Below is a small trained network, with its code and all its weights. Each question gives an input and a class and asks what happens when units are switched off, that is, made to give their printed mean instead of their output.

import numpy as np


def w(rows, s, z=0):
    codes = np.array(rows[::2]) - 128.0
    scale = np.full(codes.shape[1], s)
    scale[-1] = z or s
    return codes * scale


def norm(h):
    return h / np.sqrt((h * h).mean(-1, keepdims=True) + 1e-5)


def f(y):
    return y / 2 * (1 + np.tanh(0.7978845608 * (y + 0.044715 * y**3)))


def log_softmax(a):
    a = a - a.max(-1, keepdims=True)
    return a - np.log(np.exp(a).sum(-1, keepdims=True))


def net(x, mask):
    res = np.array(x, float).reshape(1, 6) / 4 @ E
    u = 0
    for l in range(3):
        y = f(norm(res) @ A[l][:, :-1].T + A[l][:, -1])
        res = res + np.where(mask[u : u + 3], y, B[l][:, -1]) @ B[l][:, :-1]
        u += 3
    return log_softmax(norm(res)[-1] @ U[:, :-1].T + U[:, -1])


A, B = {}, {}
E = w([
[155,140,119,86,77,95,130,183,32,131,2,48],'x0',
[138,89,135,113,134,148,109,155,139,133,147,94],'x1',
[135,163,107,92,114,89,104,158,137,107,133,131],'x2',
[155,143,126,124,116,121,97,117,123,100,118,132],'x3',
[153,160,68,74,103,196,105,123,81,187,134,140],'x4',
[79,205,191,118,122,192,154,149,121,82,95,98],'x5',
],0.011)
A[0] = w([
[112,203,92,102,70,254,114,94,140,150,207,127,32],'L0N1',
[160,30,81,139,41,25,129,141,72,171,56,75,145],'L0N2',
[79,209,204,125,152,241,108,192,132,53,168,164,3],'L0N3',
],0.0071,0.0021)
B[0] = w([
[184,53,19,106,177,96,156,109,179,67,87,145,225],'L0N1',
[88,139,130,88,245,115,134,88,114,138,78,186,254],'L0N2',
[124,194,170,158,236,167,102,86,172,128,130,114,232],'L0N3',
],0.012,0.0074)
A[1] = w([
[125,132,245,162,142,99,116,119,160,100,217,136,51],'L1N1',
[80,173,117,113,90,208,180,205,80,89,2,73,21],'L1N2',
[99,55,72,126,117,40,70,51,125,154,249,215,2],'L1N3',
],0.0097,0.00029)
B[1] = w([
[10,222,170,152,25,52,140,121,175,254,103,140,204],'L1N1',
[182,89,120,195,78,191,88,165,93,137,175,80,222],'L1N2',
[176,92,134,147,25,186,92,220,14,116,142,74,255],'L1N3',
],0.009,0.0096)
A[2] = w([
[75,70,238,201,87,68,91,157,82,60,158,49,6],'L2N1',
[107,51,232,214,177,2,136,189,62,36,99,98,180],'L2N2',
[128,184,189,99,107,224,217,181,133,34,25,43,99],'L2N3',
],0.009,0.0021)
B[2] = w([
[143,121,185,53,120,41,201,133,127,171,129,137,253],'L2N1',
[134,152,111,160,102,62,158,87,250,69,214,129,254],'L2N2',
[139,38,106,126,61,98,142,159,120,131,193,172,233],'L2N3',
],0.015,0.0061)
U = w([
[108,116,160,144,23,53,172,171,134,158,223,133,153],'0',
[102,131,61,117,220,92,145,73,197,31,116,162,251],'1',
[166,70,53,137,32,223,95,184,48,127,165,113,102],'2',
[103,152,105,59,181,149,97,141,4,189,55,162,51],'3',
[2,254,189,180,132,181,112,100,200,152,137,112,32],'4',
],0.0088,0.0025)

Each question gives the input, the list of numbers given to net, and the class t.
The units are the neurons (one row each of A and B). Each row of codes is followed by its name. A weight is (code - 128) times the scale printed after its matrix; where a second scale follows, it is the last column's (A, B and U).
mask holds one flag per neuron, layer by layer. A switched-off neuron (its flag False) gives its mean, the last column of its row in B, instead of its output. The means were averaged over made-up inputs and are rounded, as every weight is.
A unit's drop is (log p(t) with every unit on - log p(t) with that unit switched off) / (log p(t) with every unit on - log p(t) with every unit switched off).
The circuit of an input: a set's keep is (log p(t) with only the set's units on - log p(t) with every unit switched off) / (log p(t) with every unit on - log p(t) with every unit switched off). Starting from all 9 units, units are removed one at a time, each time the one whose removal leaves the highest keep (on an exact tie, the one counted first), for as long as the keep stays at least 0.8.
circuit, biggest first: the units of the circuit, biggest drop first
unit that matters most: the unit with the biggest drop
top k neurons: the k neurons with the biggest drops, biggest first
k most important neurons of layer l: the k neurons of layer l with the biggest drops, biggest first
drop when u is switched off: that unit's drop, to one decimal
input [2,-7,-8,-4,0,8], class 0: unit that matters most => L2N3
input [-3,-2,2,-8,8,0], class 2: top 2 neurons => L0N2; L1N3
input [3,1,-7,8,6,-1], class 3: circuit, biggest first => L2N2; L1N3
input [7,-3,-5,-7,-4,-4], class 1: top 2 neurons => L0N2; L2N2
input [7,-8,-8,-8,-3,-1], class 1: circuit, biggest first => L0N2; L2N2
input [4,2,-5,3,0,-7], class 1: top 3 neurons => L0N2; L1N1; L2N2
input [-7,7,7,-3,2,1], class 1: top 3 neurons => L0N1; L0N3; L1N2
input [2,-7,-3,8,7,-2], class 3: top 4 neurons => L2N2; L2N3; L0N3; L1N2
input [-4,7,-4,-3,-1,5], class 4: top 2 neurons => L1N1; L0N2
input [0,6,3,-3,1,0], class 2: 2 most important neurons of layer 0 => L0N3; L0N2
input [-7,7,-7,-4,3,0], class 2: circuit, biggest first => L1N3; L2N2
input [0,-7,-3,1,2,-6], class 2: top 3 neurons => L1N3; L0N3; L2N1
input [0,1,4,-4,-8,2], class 4: top 2 neurons => L1N1; L1N3
input [5,-1,-2,-3,1,-1], class 3: circuit, biggest first => L0N2
input [1,1,2,-8,2,-4], class 3: circuit, biggest first => L0N2; L2N2
input [2,-6,-1,5,0,-8], class 1: top 3 neurons => L0N2; L2N2; L1N1
input [-7,-6,-2,-3,-8,2], class 4: top 3 neurons => L1N1; L2N3; L0N1
input [-7,-2,6,3,-1,5], class 4: top 2 neurons => L1N1; L0N2
input [-1,-6,-7,2,-1,1], class 4: top 2 neurons => L0N1; L1N3
input [4,-4,7,0,4,4], class 2: unit that matters most => L1N2
input [-1,1,5,-5,5,8], class 1: top 3 neurons => L0N1; L0N3; L1N3
input [1,5,5,-6,4,7], class 2: top 3 neurons => L0N2; L2N3; L2N2
input [8,7,-1,5,3,-7], class 3: 2 most important neurons of layer 0 => L0N2; L0N1
input [-2,-8,-2,-4,4,-1], class 2: drop when L2N2 is switched off => 0.0
input [3,6,-6,8,-2,-2], class 1: drop when L0N2 is switched off => 0.1
input [-6,-2,8,-2,5,-4], class 2: drop when L1N3 is switched off => 0.2
input [-7,-7,2,-6,6,5], class 1: circuit, biggest first => L0N1
